Below are the code and all the weights of a small trained network. Each question names an input and a class and asks about switching units off, where a switched-off unit gives its printed mean instead of its output.

import numpy as np


def w(rows, s, z=0):
    codes = np.array(rows[::2]) - 128.0
    scale = np.full(codes.shape[1], s)
    scale[-1] = z or s
    return codes * scale


def norm(h):
    return h / np.sqrt((h * h).mean(-1, keepdims=True) + 1e-5)


def f(y):
    return np.maximum(y, 0)


def log_softmax(a):
    a = a - a.max(-1, keepdims=True)
    return a - np.log(np.exp(a).sum(-1, keepdims=True))


def net(x, mask):
    res = np.array(x, float).reshape(1, 5) / 4 @ E
    u = 0
    for l in range(2):
        y = f(norm(res) @ A[l][:, :-1].T + A[l][:, -1])
        res = res + np.where(mask[u : u + 8], y, B[l][:, -1]) @ B[l][:, :-1]
        u += 8
    return log_softmax(norm(res)[-1] @ U[:, :-1].T + U[:, -1])


A, B = {}, {}
E = w([
[254,109,106],'x0',
[154,114,85],'x1',
[141,141,163],'x2',
[189,39,115],'x3',
[15,48,154],'x4',
],0.005)
A[0] = w([
[84,41,124,119],'L0N1',
[162,177,71,89],'L0N2',
[70,75,158,69],'L0N3',
[32,165,77,120],'L0N4',
[80,131,6,177],'L0N5',
[213,93,215,142],'L0N6',
[225,205,182,23],'L0N7',
[253,203,67,255],'L0N8',
],0.0065,0.0031)
B[0] = w([
[154,97,3,175],'L0N1',
[182,190,119,159],'L0N2',
[231,189,78,160],'L0N3',
[137,87,137,181],'L0N4',
[241,88,111,175],'L0N5',
[72,94,97,177],'L0N6',
[152,234,120,171],'L0N7',
[73,66,83,254],'L0N8',
],0.0057,0.0062)
A[1] = w([
[168,107,82,105],'L1N1',
[190,210,229,218],'L1N2',
[188,85,231,102],'L1N3',
[64,102,88,186],'L1N4',
[101,2,150,168],'L1N5',
[152,152,87,150],'L1N6',
[61,181,77,190],'L1N7',
[134,48,90,252],'L1N8',
],0.0083,0.004)
B[1] = w([
[66,103,190,182],'L1N1',
[98,71,85,163],'L1N2',
[122,156,125,133],'L1N3',
[171,44,164,197],'L1N4',
[209,66,16,209],'L1N5',
[185,103,73,176],'L1N6',
[119,49,70,198],'L1N7',
[178,2,203,254],'L1N8',
],0.0064,0.0075)
U = w([
[36,142,176,100],'0',
[168,230,219,1],'1',
[199,3,117,205],'2',
[148,249,105,112],'3',
],0.012,0.0075)

Each question gives the input, the list of numbers given to net, and the class t.
The units are the neurons (one row each of A and B). Each row of codes is followed by its name. A weight is (code - 128) times the scale printed after its matrix; where a second scale follows, it is the last column's (A, B and U).
mask holds one flag per neuron, layer by layer. A switched-off neuron (its flag False) gives its mean, the last column of its row in B, instead of its output. The means were averaged over made-up inputs and are rounded, as every weight is.
A unit's drop is (log p(t) with every unit on - log p(t) with that unit switched off) / (log p(t) with every unit on - log p(t) with every unit switched off).
The circuit of an input: a set's keep is (log p(t) with only the set's units on - log p(t) with every unit switched off) / (log p(t) with every unit on - log p(t) with every unit switched off). Starting from the 12 units with the biggest drops (on a tie, the unit counted first), units are removed one at a time, each time the one whose removal leaves the highest keep (on an exact tie, the one counted first), for as long as the keep stays at least 0.8.
circuit, biggest first: the units of the circuit, biggest drop first
k most important neurons: the k neurons with the biggest drops, biggest first
top k neurons in layer l: the k neurons of layer l with the biggest drops, biggest first
drop when u is switched off: that unit's drop, to one decimal
input [1,-6,7,-8,0], class 0: circuit, biggest first -> (L1N8; L1N5)
input [-5,0,-2,-8,1], class 0: circuit, biggest first -> (L1N5)
input [-4,-2,2,-1,-2], class 0: top 4 neurons in layer 1 -> (L1N5; L1N8; L1N6; L1N4)
input [-1,-5,1,-1,-6], class 3: circuit, biggest first -> (L1N8; L0N7)
input [-3,-5,4,-3,-4], class 3: 2 most important neurons -> (L1N8; L1N4)
input [-8,-1,5,-4,-1], class 0: top 3 neurons in layer 1 -> (L1N8; L1N5; L1N6)
input [-3,-2,3,-7,-2], class 0: drop when L1N8 is switched off -> 0.4
input [-2,-5,8,-8,-2], class 0: drop when L1N5 is switched off -> 0.1
input [-7,-6,7,-3,-1], class 0: drop when L0N8 is switched off -> 0.1
input [-5,-8,6,-4,2], class 0: drop when L1N5 is switched off -> 0.2
input [3,-6,-2,-7,-8], class 3: top 3 neurons in layer 1 -> (L1N8; L1N5; L1N4)
